Below is a small trained network, with its code and all its weights. Each question gives an input and a class and asks what happens when units are switched off, that is, made to give their printed mean instead of their output.

import numpy as np


def w(rows, s, z=0):
    codes = np.array(rows[::2]) - 128.0
    scale = np.full(codes.shape[1], s)
    scale[-1] = z or s
    return codes * scale


def norm(h):
    return h / np.sqrt((h * h).mean(-1, keepdims=True) + 1e-5)


def f(y):
    return y / 2 * (1 + np.tanh(0.7978845608 * (y + 0.044715 * y**3)))


def log_softmax(a):
    a = a - a.max(-1, keepdims=True)
    return a - np.log(np.exp(a).sum(-1, keepdims=True))


def net(x, mask):
    res = np.array(x, float).reshape(1, 4) / 4 @ E
    u = 0
    for l in range(4):
        y = f(norm(res) @ A[l][:, :-1].T + A[l][:, -1])
        res = res + np.where(mask[u : u + 3], y, B[l][:, -1]) @ B[l][:, :-1]
        u += 3
    return log_softmax(norm(res)[-1] @ U[:, :-1].T + U[:, -1])


A, B = {}, {}
E = w([
[116,118,123,141,140,143,104],'x0',
[71,22,132,141,78,9,110],'x1',
[90,46,61,3,40,194,109],'x2',
[122,230,136,213,44,204,96],'x3',
],0.0056)
A[0] = w([
[122,159,209,156,233,170,184,85],'L0N0',
[201,120,171,142,253,34,89,3],'L0N1',
[177,122,216,180,159,39,70,69],'L0N2',
],0.0066,0.002)
B[0] = w([
[108,156,254,39,95,96,30,255],'L0N0',
[79,152,83,93,116,62,152,242],'L0N1',
[182,155,65,161,164,127,132,225],'L0N2',
],0.013,0.0032)
A[1] = w([
[220,139,45,39,201,253,173,5],'L1N0',
[188,254,134,206,162,51,40,237],'L1N1',
[185,39,121,16,196,160,110,64],'L1N2',
],0.0064,0.0015)
B[1] = w([
[207,139,120,222,194,165,110,182],'L1N0',
[82,24,176,123,182,169,254,255],'L1N1',
[196,35,193,182,146,123,82,172],'L1N2',
],0.0097,0.0068)
A[2] = w([
[193,170,153,57,117,167,50,6],'L2N0',
[25,207,120,88,35,71,16,103],'L2N1',
[211,252,47,130,111,254,139,4],'L2N2',
],0.0059,0.0032)
B[2] = w([
[156,148,2,251,185,81,186,131],'L2N0',
[136,221,193,136,125,127,11,206],'L2N1',
[157,96,79,75,158,142,213,251],'L2N2',
],0.0096,0.0025)
A[3] = w([
[143,141,146,110,247,70,137,109],'L3N0',
[150,151,120,90,110,164,107,53],'L3N1',
[112,111,60,107,120,186,122,253],'L3N2',
],0.012,0.0019)
B[3] = w([
[153,179,69,173,31,183,32,254],'L3N0',
[92,219,137,99,109,119,202,147],'L3N1',
[138,254,109,64,175,21,115,182],'L3N2',
],0.0096,0.0062)
U = w([
[108,195,194,57,66,100,35,255],'0',
[82,134,32,180,93,41,141,78],'1',
[244,74,129,190,166,215,72,114],'2',
[146,8,172,42,151,67,97,93],'3',
[103,140,242,108,156,240,179,147],'4',
[76,45,132,240,167,148,230,30],'5',
[204,214,74,78,201,127,187,123],'6',
],0.015,0.0029)

Each question gives the input, the list of numbers given to net, and the class t.
The units are the neurons (one row each of A and B). Each row of codes is followed by its name. A weight is (code - 128) times the scale printed after its matrix; where a second scale follows, it is the last column's (A, B and U).
mask holds one flag per neuron, layer by layer. A switched-off neuron (its flag False) gives its mean, the last column of its row in B, instead of its output. The means were averaged over made-up inputs and are rounded, as every weight is.
A unit's drop is (log p(t) with every unit on - log p(t) with that unit switched off) / (log p(t) with every unit on - log p(t) with every unit switched off).
The circuit of an input: a set's keep is (log p(t) with only the set's units on - log p(t) with every unit switched off) / (log p(t) with every unit on - log p(t) with every unit switched off). Starting from all 12 units, units are removed one at a time, each time the one whose removal leaves the highest keep (on an exact tie, the one counted first), for as long as the keep stays at least 0.8.
circuit, biggest first: the units of the circuit, biggest drop first
k most important neurons: the k neurons with the biggest drops, biggest first
top k neurons in layer l: the k neurons of layer l with the biggest drops, biggest first
drop of u: that unit's drop, to one decimal
input [-1,-6,-8,7], class 4: circuit, biggest first	(L1N1 L0N0)
input [-3,0,-8,3], class 4: 4 most important neurons	(L1N1 L0N0 L3N0 L2N0)
input [8,3,-6,-3], class 1: circuit, biggest first	(L0N1)
input [-3,3,0,-8], class 1: circuit, biggest first	(L0N0 L3N0)
input [2,0,3,1], class 6: 4 most important neurons	(L0N0 L1N1 L0N1 L3N2)
input [4,-2,-4,2], class 4: 2 most important neurons	(L1N1 L0N0)
input [-2,0,6,7], class 6: 2 most important neurons	(L0N0 L2N2)
input [2,-2,-3,-6], class 0: 2 most important neurons	(L0N0 L0N1)
input [3,-2,-5,8], class 4: top 2 neurons in layer 0	(L0N0 L0N1)
input [5,8,-1,0], class 1: top 2 neurons in layer 1	(L1N2 L1N1)
input [2,2,-2,-8], class 1: circuit, biggest first	(L0N1 L3N0)
input [0,-3,7,-1], class 2: 3 most important neurons	(L1N2 L1N0 L0N1)
input [4,-4,-8,2], class 4: top 2 neurons in layer 0	(L0N0 L0N2)
input [7,2,-6,4], class 5: 2 most important neurons	(L1N1 L0N2)
input [-7,7,-8,2], class 5: circuit, biggest first	(L1N1)
input [-4,-3,7,1], class 6: 2 most important neurons	(L3N2 L1N1)
input [3,7,-8,-7], class 1: 2 most important neurons	(L0N1 L3N0)
input [4,-3,-8,0], class 0: 2 most important neurons	(L0N0 L3N0)
input [-2,0,4,6], class 6: 2 most important neurons	(L0N0 L2N2)
input [8,4,-5,0], class 1: top 2 neurons in layer 1	(L1N2 L1N0)
input [-4,0,-7,2], class 4: top neuron in layer 0	(L0N0)
input [6,0,5,-2], class 2: drop of L1N1	0.1
